Below is a small trained network, with its code and all its weights. Each question gives an input and a target symbol and asks what happens when units are switched off, that is, made to give their printed mean instead of their output.

import numpy as np


def w(rows, s, z=0):
    codes = np.array(rows[::2]) - 128.0
    scale = np.full(codes.shape[1], s)
    scale[-1] = z or s
    return codes * scale


def f(y):
    return y / 2 * (1 + np.tanh(0.7978845608 * (y + 0.044715 * y**3)))


def softmax(a):
    e = np.exp(a - a.max(-1, keepdims=True))
    return e / e.sum(-1, keepdims=True)


def log_softmax(a):
    a = a - a.max(-1, keepdims=True)
    return a - np.log(np.exp(a).sum(-1, keepdims=True))


def net(x, mask):
    ids = ['ΘΛΞβηπω'.index(c) for c in x.split()]
    T = len(ids)
    res = E[ids] + P[:T]
    u = 0
    for l in range(2):
        r = res
        for j in range(3):
            rows = slice(3 * j, 3 * j + 3)
            q, k, v = (r @ M[l][rows].T for M in (Q, K, V))
            z = softmax(np.where(np.tri(T) > 0, q @ k.T / 3**0.5, -1e9)) @ v
            o = O[l][rows]
            res = res + np.where(mask[u + j], z, o[:, -1]) @ o[:, :-1]
        u += 3
        y = f(res @ A[l][:, :-1].T + A[l][:, -1])
        res = res + np.where(mask[u : u + 16], y, B[l][:, -1]) @ B[l][:, :-1]
        u += 16
    return log_softmax(res[-1] @ U[:, :-1].T + U[:, -1])


Q, K, V, O, A, B = {}, {}, {}, {}, {}, {}
E = w([
[149,124,64,178,70,120],'Θ',
[191,95,68,131,68,117],'Λ',
[95,152,59,109,144,161],'Ξ',
[156,89,95,55,62,74],'β',
[188,62,245,134,17,211],'η',
[134,155,214,131,59,189],'π',
[100,252,139,117,77,101],'ω',
],0.018)
P = w([
[193,38,202,254,213,119],'0',
[220,182,107,149,168,92],'1',
[211,194,103,134,157,123],'2',
[183,160,96,126,134,183],'3',
[175,160,91,109,127,203],'4',
[162,153,91,84,119,212],'5',
[168,166,107,73,116,233],'6',
[156,157,121,42,117,237],'7',
[173,154,128,28,108,242],'8',
[168,136,121,18,109,253],'9',
],0.0072)
Q[0] = w([
[141,139,8,63,35,237],'L0H0',
[165,245,166,138,90,14],'L0H0',
[75,75,152,136,137,47],'L0H0',
[152,147,125,138,100,123],'L0H1',
[180,123,88,74,108,118],'L0H1',
[135,72,165,155,129,138],'L0H1',
[89,128,174,104,30,219],'L0H2',
[83,90,153,131,182,138],'L0H2',
[137,170,115,111,58,94],'L0H2',
],0.011)
K[0] = w([
[97,172,149,5,112,205],'L0H0',
[123,135,111,170,231,168],'L0H0',
[183,77,137,194,97,108],'L0H0',
[115,111,137,117,202,111],'L0H1',
[142,79,115,91,138,160],'L0H1',
[124,112,148,111,104,139],'L0H1',
[122,134,102,108,179,185],'L0H2',
[118,68,111,150,49,83],'L0H2',
[112,147,126,117,154,166],'L0H2',
],0.014)
V[0] = w([
[112,86,125,159,122,122],'L0H0',
[141,94,69,81,91,83],'L0H0',
[186,1,176,154,152,193],'L0H0',
[128,116,145,28,89,68],'L0H1',
[90,157,96,124,210,216],'L0H1',
[134,145,110,42,140,128],'L0H1',
[163,107,87,70,192,172],'L0H2',
[86,112,86,71,177,41],'L0H2',
[164,91,69,162,115,80],'L0H2',
],0.0097)
O[0] = w([
[169,70,107,108,118,76,77],'L0H0',
[210,105,131,146,214,125,108],'L0H0',
[180,41,124,178,106,180,1],'L0H0',
[191,181,155,164,127,187,126],'L0H1',
[104,57,63,68,177,160,115],'L0H1',
[127,170,127,124,108,170,138],'L0H1',
[182,151,73,34,164,236,134],'L0H2',
[154,180,154,11,125,130,84],'L0H2',
[176,110,140,62,254,84,100],'L0H2',
],0.0085,0.011)
A[0] = w([
[97,196,220,119,112,90,148],'L0N0',
[113,128,39,69,187,178,114],'L0N1',
[140,97,222,103,115,98,71],'L0N2',
[178,67,194,107,132,141,1],'L0N3',
[158,137,143,114,96,109,127],'L0N4',
[138,81,85,146,133,104,94],'L0N5',
[168,77,72,44,207,173,110],'L0N6',
[65,111,119,117,110,160,145],'L0N7',
[201,134,144,38,138,110,128],'L0N8',
[124,164,118,74,149,139,178],'L0N9',
[170,151,107,121,114,86,156],'L0N10',
[160,205,49,88,122,89,158],'L0N11',
[80,83,124,138,175,83,93],'L0N12',
[149,100,12,127,137,93,109],'L0N13',
[88,106,60,121,69,77,168],'L0N14',
[90,80,100,108,164,92,129],'L0N15',
],0.011,0.0065)
B[0] = w([
[114,43,49,144,151,85,248],'L0N0',
[162,142,178,109,3,211,195],'L0N1',
[86,158,97,95,199,163,136],'L0N2',
[90,101,68,120,144,119,137],'L0N3',
[25,94,125,160,138,122,145],'L0N4',
[138,50,101,108,75,117,135],'L0N5',
[208,118,43,220,205,186,160],'L0N6',
[217,67,120,127,63,145,161],'L0N7',
[96,253,174,183,138,156,164],'L0N8',
[143,95,203,164,92,183,209],'L0N9',
[106,95,157,168,168,144,153],'L0N10',
[63,102,144,107,153,213,250],'L0N11',
[126,65,174,80,137,106,131],'L0N12',
[127,154,128,21,117,184,145],'L0N13',
[125,119,183,138,136,204,176],'L0N14',
[88,97,115,63,65,98,132],'L0N15',
],0.0063,0.019)
Q[1] = w([
[141,94,197,138,102,89],'L1H0',
[61,128,45,152,71,44],'L1H0',
[70,163,164,71,83,223],'L1H0',
[103,79,132,255,107,41],'L1H1',
[147,148,153,41,110,238],'L1H1',
[110,96,151,128,114,127],'L1H1',
[137,139,143,91,78,122],'L1H2',
[91,213,111,147,95,138],'L1H2',
[143,117,139,99,133,170],'L1H2',
],0.0099)
K[1] = w([
[107,161,253,168,127,218],'L1H0',
[78,254,94,78,114,190],'L1H0',
[147,54,7,115,209,109],'L1H0',
[147,212,22,87,8,164],'L1H1',
[173,91,190,193,175,10],'L1H1',
[109,103,46,142,123,58],'L1H1',
[58,111,151,189,153,206],'L1H2',
[84,96,75,100,77,151],'L1H2',
[134,52,91,195,125,169],'L1H2',
],0.0067)
V[1] = w([
[162,106,115,89,121,169],'L1H0',
[134,155,89,132,90,163],'L1H0',
[112,94,150,118,132,98],'L1H0',
[129,165,245,107,131,168],'L1H1',
[116,114,119,92,79,104],'L1H1',
[163,181,59,136,163,103],'L1H1',
[59,99,160,174,99,132],'L1H2',
[191,153,166,117,139,158],'L1H2',
[113,137,109,152,132,96],'L1H2',
],0.011)
O[1] = w([
[126,53,98,148,121,178,131],'L1H0',
[97,113,189,132,184,128,150],'L1H0',
[151,106,93,117,58,85,145],'L1H0',
[153,130,247,163,116,147,73],'L1H1',
[116,89,72,150,49,90,125],'L1H1',
[181,152,115,68,142,124,42],'L1H1',
[110,146,153,153,160,121,249],'L1H2',
[148,114,167,91,96,202,81],'L1H2',
[91,172,2,159,143,100,102],'L1H2',
],0.0081,0.019)
A[1] = w([
[141,118,53,109,125,86,64],'L1N0',
[106,19,123,185,185,140,228],'L1N1',
[156,109,89,131,132,1,96],'L1N2',
[113,193,28,117,133,70,181],'L1N3',
[132,67,154,186,58,164,135],'L1N4',
[135,104,61,133,85,128,112],'L1N5',
[221,133,112,189,54,155,126],'L1N6',
[71,53,64,84,139,147,130],'L1N7',
[140,70,86,36,149,72,1],'L1N8',
[2,160,97,179,138,114,146],'L1N9',
[234,50,109,162,168,87,247],'L1N10',
[126,120,217,45,142,181,203],'L1N11',
[51,140,85,146,207,84,124],'L1N12',
[157,168,174,66,74,34,176],'L1N13',
[82,138,160,161,66,134,113],'L1N14',
[158,106,201,102,44,177,192],'L1N15',
],0.008,0.0046)
B[1] = w([
[160,128,161,76,74,130,152],'L1N0',
[135,107,161,80,196,80,194],'L1N1',
[91,123,155,157,139,198,168],'L1N2',
[166,138,60,51,178,136,205],'L1N3',
[171,117,160,110,126,110,205],'L1N4',
[92,173,152,213,146,126,153],'L1N5',
[160,149,182,112,254,125,156],'L1N6',
[187,123,135,201,127,145,168],'L1N7',
[175,206,217,91,44,136,131],'L1N8',
[187,117,143,78,70,104,253],'L1N9',
[24,121,167,74,174,99,138],'L1N10',
[121,165,53,161,110,95,221],'L1N11',
[74,126,174,189,81,184,205],'L1N12',
[126,101,138,161,104,142,133],'L1N13',
[144,119,109,111,113,88,183],'L1N14',
[80,114,85,146,126,57,219],'L1N15',
],0.0082,0.034)
U = w([
[254,108,86,174,111,43,109],'Θ',
[105,75,85,156,195,100,255],'Λ',
[113,168,123,182,194,131,148],'Ξ',
[22,94,66,194,103,115,119],'β',
[200,118,94,8,138,56,111],'η',
[143,92,94,126,135,197,67],'π',
[118,110,209,126,98,184,73],'ω',
],0.0068,0.0051)

Each question gives the input, a string of symbols that net reads in full, and the target symbol t.
The units are the heads (3 rows each of Q, K, V and O) and the neurons (one row each of A and B). Each row of codes is followed by its name. A weight is (code - 128) times the scale printed after its matrix; where a second scale follows, it is the last column's (O, A, B and U).
mask holds one flag per unit, layer by layer, with each layer's heads first. A switched-off unit (its flag False) gives its mean, the last column of its rows in O or B, instead of its output. The means were averaged over made-up inputs and are rounded, as every weight is.
A unit's drop is (log p(t) with every unit on - log p(t) with that unit switched off) / (log p(t) with every unit on - log p(t) with every unit switched off).
The circuit of an input: a set's keep is (log p(t) with only the set's units on - log p(t) with every unit switched off) / (log p(t) with every unit on - log p(t) with every unit switched off). Starting from the 12 units with the biggest drops (on a tie, the unit counted first), units are removed one at a time, each time the one whose removal leaves the highest keep (on an exact tie, the one counted first), for as long as the keep stays at least 0.8.
units of the circuit, in order: the units of the circuit, biggest drop first
k most important neurons: the k neurons with the biggest drops, biggest first
top k neurons in layer l: the k neurons of layer l with the biggest drops, biggest first
which heads matter: for each layer, one digit per head in row order, 1 if its drop is at least 0.15 and else 0, layers parted by /
input Θ π β η ω Ξ Λ β, target Θ: which heads matter -> 111 / 110
input β η Λ ω π Λ Ξ, target Ξ: 2 most important neurons -> L1N9, L0N0
input π β β ω Ξ ω, target ω: 2 most important neurons -> L0N0, L1N15
input η ω Ξ ω β ω η, target β: units of the circuit, in order -> L0H0, L0N3, L1H1
input β Ξ Ξ ω β ω ω π, target β: 2 most important neurons -> L1N11, L1N15
input ω π Ξ β, target η: top neuron in layer 1 -> L1N3
input ω ω Λ Θ π π Λ, target Θ: units of the circuit, in order -> L0H2, L0N11, L1N12
input Ξ Ξ β, target Ξ: units of the circuit, in order -> L0H2, L0N8, L1N9
input Ξ β ω Λ Θ ω π π Ξ, target Θ: top 2 neurons in layer 0 -> L0N7, L0N0
input β π π Λ η Θ π, target Θ: units of the circuit, in order -> L0H2, L1N12, L0N11
input ω ω ω π Ξ η, target η: which heads matter -> 001 / 100
input Ξ ω Ξ ω η η ω β β, target β: 2 most important neurons -> L1N11, L1N15
input π ω Ξ, target ω: 3 most important neurons -> L0N0, L1N15, L1N11
input ω ω Θ Ξ ω ω ω ω ω η, target η: which heads matter -> 001 / 110
input Λ π ω η Ξ, target π: which heads matter -> 101 / 010
input β η ω π Ξ β π ω π ω, target Ξ: top 2 neurons in layer 0 -> L0N8, L0N10
input β Λ Λ η ω ω Λ Ξ ω, target Ξ: which heads matter -> 111 / 010
input π η ω π β Ξ, target ω: top 4 neurons in layer 1 -> L1N11, L1N15, L1N3, L1N9
input π Λ Ξ ω π Ξ Θ π η ω, target ω: units of the circuit, in order -> L1H1
input ω π ω ω Ξ Θ Θ ω, target η: top 2 neurons in layer 0 -> L0N0, L0N1
input β Ξ Ξ ω Θ Ξ, target Ξ: which heads matter -> 111 / 110
input ω η Λ η, target Λ: units of the circuit, in order -> L0H0, L1N1, L0N1, L1N9
input Ξ Ξ ω π Ξ Λ π, target Λ: 3 most important neurons -> L1N15, L1N9, L1N11
input β Λ ω ω Ξ π, target Ξ: top neuron in layer 0 -> L0N8
input ω Θ Θ Λ π Λ η, target Θ: which heads matter -> 011 / 000
input ω ω ω η, target β: units of the circuit, in order -> L0N0, L0H2, L0H0
input Ξ ω ω η η ω ω, target Λ: which heads matter -> 111 / 101
input Θ Ξ Ξ ω β ω Ξ, target Θ: 2 most important neurons -> L1N4, L1N6
input ω π Θ β β ω ω π, target β: 2 most important neurons -> L0N0, L1N12
input Θ ω ω Λ, target β: top 2 neurons in layer 0 -> L0N0, L0N6
